Here is a tiny trained network, its code and every weight. The questions are about switching its units off for an input and a class, where a switched-off unit gives its printed mean instead of its output.

import numpy as np


def w(rows, s, z=0):
    codes = np.array(rows[::2]) - 128.0
    scale = np.full(codes.shape[1], s)
    scale[-1] = z or s
    return codes * scale


def norm(h):
    return h / np.sqrt((h * h).mean(-1, keepdims=True) + 1e-5)


def f(y):
    return np.maximum(y, 0)


def log_softmax(a):
    a = a - a.max(-1, keepdims=True)
    return a - np.log(np.exp(a).sum(-1, keepdims=True))


def net(x, mask):
    res = np.array(x, float).reshape(1, 7) / 4 @ E
    u = 0
    for l in range(2):
        y = f(norm(res) @ A[l][:, :-1].T + A[l][:, -1])
        res = res + np.where(mask[u : u + 10], y, B[l][:, -1]) @ B[l][:, :-1]
        u += 10
    return log_softmax(norm(res)[-1] @ U[:, :-1].T + U[:, -1])


A, B = {}, {}
E = w([
[203,71,110],'x0',
[215,82,41],'x1',
[237,122,237],'x2',
[38,128,29],'x3',
[30,13,253],'x4',
[204,113,141],'x5',
[122,190,177],'x6',
],0.005)
A[0] = w([
[120,67,122,61],'L0N0',
[87,148,69,46],'L0N1',
[178,198,152,231],'L0N2',
[182,69,118,253],'L0N3',
[84,66,137,163],'L0N4',
[131,8,147,228],'L0N5',
[95,133,82,83],'L0N6',
[219,128,106,102],'L0N7',
[86,224,82,186],'L0N8',
[97,198,193,129],'L0N9',
],0.015,0.0053)
B[0] = w([
[101,180,122,148],'L0N0',
[116,75,69,167],'L0N1',
[195,65,180,229],'L0N2',
[146,215,82,237],'L0N3',
[124,169,135,201],'L0N4',
[98,248,114,254],'L0N5',
[122,91,44,163],'L0N6',
[217,136,96,197],'L0N7',
[136,47,113,225],'L0N8',
[135,62,209,202],'L0N9',
],0.012,0.008)
A[1] = w([
[123,140,43,54],'L1N0',
[112,188,156,106],'L1N1',
[86,139,133,127],'L1N2',
[199,126,213,50],'L1N3',
[106,180,46,36],'L1N4',
[164,236,39,44],'L1N5',
[104,170,206,48],'L1N6',
[116,1,81,2],'L1N7',
[221,135,123,104],'L1N8',
[130,198,82,77],'L1N9',
],0.0061,0.0042)
B[1] = w([
[74,157,102,170],'L1N0',
[67,153,235,196],'L1N1',
[237,60,114,165],'L1N2',
[73,33,75,211],'L1N3',
[13,202,131,174],'L1N4',
[142,136,247,254],'L1N5',
[79,122,182,175],'L1N6',
[91,115,242,185],'L1N7',
[100,252,13,243],'L1N8',
[141,209,193,194],'L1N9',
],0.0028,0.0022)
U = w([
[224,163,138,217],'0',
[142,43,216,229],'1',
[245,141,91,48],'2',
[55,207,91,164],'3',
[52,37,2,87],'4',
[52,139,254,1],'5',
],0.017,0.0013)

Each question gives the input, the list of numbers given to net, and the class t.
The units are the neurons (one row each of A and B). Each row of codes is followed by its name. A weight is (code - 128) times the scale printed after its matrix; where a second scale follows, it is the last column's (A, B and U).
mask holds one flag per neuron, layer by layer. A switched-off neuron (its flag False) gives its mean, the last column of its row in B, instead of its output. The means were averaged over made-up inputs and are rounded, as every weight is.
A unit's drop is (log p(t) with every unit on - log p(t) with that unit switched off) / (log p(t) with every unit on - log p(t) with every unit switched off).
The circuit of an input: a set's keep is (log p(t) with only the set's units on - log p(t) with every unit switched off) / (log p(t) with every unit on - log p(t) with every unit switched off). Starting from the 12 units with the biggest drops (on a tie, the unit counted first), units are removed one at a time, each time the one whose removal leaves the highest keep (on an exact tie, the one counted first), for as long as the keep stays at least 0.8.
circuit, biggest first: the units of the circuit, biggest drop first
unit that matters most: the unit with the biggest drop
k most important neurons: the k neurons with the biggest drops, biggest first
top k neurons in layer l: the k neurons of layer l with the biggest drops, biggest first
drop when u is switched off: that unit's drop, to one decimal
input [-8,5,-4,-8,-4,-8,-2], class 1: circuit, biggest first -> (L0N5; L0N3)
input [-6,1,5,-1,-5,-1,-1], class 1: circuit, biggest first -> (L0N2; L0N5)
input [-2,-6,-6,-5,1,2,3], class 1: unit that matters most -> L0N5
input [-3,-8,6,-3,2,4,7], class 1: circuit, biggest first -> (L0N5; L0N9)
input [-2,-8,7,-7,-6,0,0], class 1: circuit, biggest first -> (L0N9; L0N5)
input [3,-8,-5,-4,-1,3,-4], class 1: 3 most important neurons -> (L0N5; L0N9; L0N3)
input [7,8,0,6,2,5,-7], class 3: 2 most important neurons -> (L0N5; L0N2)
input [1,-8,0,8,-6,1,7], class 4: top 2 neurons in layer 0 -> (L0N8; L0N1)
input [-7,-3,-6,1,-3,-5,0], class 4: drop when L0N5 is switched off -> 0.0
input [0,-8,0,8,-4,-2,5], class 4: drop when L0N6 is switched off -> 0.1
input [8,-3,-7,-5,8,2,7], class 3: drop when L0N5 is switched off -> 0.3
input [3,-5,-1,6,-8,1,8], class 4: drop when L0N8 is switched off -> 0.2
